Below are the code and all the weights of a small trained network. Each question names an input and a class and asks about switching units off, where a switched-off unit gives its printed mean instead of its output.

import numpy as np


def w(rows, s, z=0):
    codes = np.array(rows[::2]) - 128.0
    scale = np.full(codes.shape[1], s)
    scale[-1] = z or s
    return codes * scale


def f(y):
    return y / 2 * (1 + np.tanh(0.7978845608 * (y + 0.044715 * y**3)))


def log_softmax(a):
    a = a - a.max(-1, keepdims=True)
    return a - np.log(np.exp(a).sum(-1, keepdims=True))


def net(x, mask):
    res = np.array(x, float).reshape(1, 4) / 4 @ E
    y = f(res @ A[0][:, :-1].T + A[0][:, -1])
    res = res + np.where(mask, y, B[0][:, -1]) @ B[0][:, :-1]
    return log_softmax(res[-1] @ U[:, :-1].T + U[:, -1])


A, B = {}, {}
E = w([
[56,226,3,214],'x0',
[250,224,189,241],'x1',
[237,2,55,152],'x2',
[33,49,181,245],'x3',
],0.0079)
A[0] = w([
[186,114,80,111,219],'N1',
[85,103,63,94,81],'N2',
[109,88,146,168,139],'N3',
[177,117,164,208,15],'N4',
[84,90,98,101,129],'N5',
[211,219,136,142,65],'N6',
[119,152,71,153,44],'N7',
[120,116,181,125,178],'N8',
[128,158,185,77,176],'N9',
[130,146,53,166,197],'N10',
[161,94,193,110,57],'N11',
[167,140,159,186,44],'N12',
[110,192,198,137,84],'N13',
[72,127,136,73,90],'N14',
[190,215,71,7,99],'N15',
[122,150,72,168,141],'N16',
[169,85,198,130,150],'N17',
[117,144,98,147,133],'N18',
[131,105,196,60,1],'N19',
[120,143,89,149,36],'N20',
[63,206,150,122,119],'N21',
[94,146,169,135,151],'N22',
[96,91,160,177,176],'N23',
[100,124,107,184,104],'N24',
[139,102,163,162,189],'N25',
[191,59,59,182,6],'N26',
[182,145,128,81,180],'N27',
[156,160,151,173,78],'N28',
[150,125,195,60,107],'N29',
[115,141,72,160,157],'N30',
[98,100,141,199,155],'N31',
[131,109,181,98,143],'N32',
[104,131,106,72,7],'N33',
[128,76,104,101,42],'N34',
[102,167,171,111,195],'N35',
[157,74,92,160,150],'N36',
[161,59,166,123,75],'N37',
[154,165,161,156,44],'N38',
],0.015,0.0023)
B[0] = w([
[81,147,83,104,184],'N1',
[200,86,183,179,185],'N2',
[51,112,115,85,165],'N3',
[147,98,131,127,183],'N4',
[215,90,125,149,178],'N5',
[135,59,136,132,210],'N6',
[185,146,247,114,164],'N7',
[116,169,143,103,155],'N8',
[147,169,103,118,171],'N9',
[172,162,159,82,185],'N10',
[162,147,161,145,178],'N11',
[137,98,130,175,171],'N12',
[174,116,52,134,174],'N13',
[204,78,80,188,175],'N14',
[24,79,129,89,248],'N15',
[179,154,192,93,173],'N16',
[145,157,166,99,192],'N17',
[137,152,165,124,150],'N18',
[162,151,182,146,180],'N19',
[171,146,188,125,149],'N20',
[181,168,83,113,194],'N21',
[117,128,55,109,153],'N22',
[53,86,109,34,176],'N23',
[145,114,159,102,162],'N24',
[104,119,139,112,162],'N25',
[185,159,18,154,204],'N26',
[100,127,127,90,181],'N27',
[133,64,130,127,165],'N28',
[145,145,137,134,186],'N29',
[164,137,199,74,170],'N30',
[72,111,126,61,177],'N31',
[202,155,151,115,165],'N32',
[130,82,125,132,161],'N33',
[167,123,124,147,164],'N34',
[148,152,20,134,164],'N35',
[138,203,1,99,179],'N36',
[166,153,162,92,188],'N37',
[191,61,113,155,159],'N38',
],0.0092,0.017)
U = w([
[170,198,38,120,220],'0',
[187,4,151,195,198],'1',
[170,217,217,79,2],'2',
[79,95,128,26,107],'3',
[129,140,113,95,254],'4',
[109,113,111,215,1],'5',
],0.013,0.0041)

Each question gives the input, the list of numbers given to net, and the class t.
The units are the neurons (one row each of A and B). Each row of codes is followed by its name. A weight is (code - 128) times the scale printed after its matrix; where a second scale follows, it is the last column's (A, B and U).
mask holds one flag per neuron, in row order. A switched-off neuron (its flag False) gives its mean, the last column of its row in B, instead of its output. The means were averaged over made-up inputs and are rounded, as every weight is.
A unit's drop is (log p(t) with every unit on - log p(t) with that unit switched off) / (log p(t) with every unit on - log p(t) with every unit switched off).
The circuit of an input: a set's keep is (log p(t) with only the set's units on - log p(t) with every unit switched off) / (log p(t) with every unit on - log p(t) with every unit switched off). Starting from the 12 units with the biggest drops (on a tie, the unit counted first), units are removed one at a time, each time the one whose removal leaves the highest keep (on an exact tie, the one counted first), for as long as the keep stays at least 0.8.
units of the circuit, in order: the units of the circuit, biggest drop first
top k neurons: the k neurons with the biggest drops, biggest first
drop when u is switched off: that unit's drop, to one decimal
input [2,7,-4,-6], class 1: units of the circuit, in order : N6
input [-4,1,-4,-2], class 0: units of the circuit, in order : N35, N13
input [-7,-6,3,0], class 2: units of the circuit, in order : N37, N19
input [7,-5,6,-6], class 2: top 2 neurons : N7, N30
input [-5,-7,4,8], class 3: top 2 neurons : N23, N3
input [-3,6,-7,-8], class 3: top 2 neurons : N15, N6
input [1,6,8,1], class 0: top 2 neurons : N36, N26
input [1,4,2,-4], class 1: top 4 neurons : N6, N23, N31, N3
input [-1,3,-7,7], class 0: top 4 neurons : N15, N13, N21, N35
input [0,-1,-8,-7], class 0: top 2 neurons : N21, N35
input [0,-2,-4,4], class 0: top 2 neurons : N15, N21
input [0,4,-7,8], class 3: top 2 neurons : N23, N31
input [-2,2,-5,6], class 3: top 4 neurons : N23, N26, N31, N36
input [-5,7,-6,8], class 3: units of the circuit, in order : N23
input [-4,-3,1,-3], class 2: drop when N6 is switched off : 0.2
input [7,7,6,1], class 1: drop when N32 is switched off : 0.1
input [-5,-3,-1,8], class 3: drop when N23 is switched off : 0.2
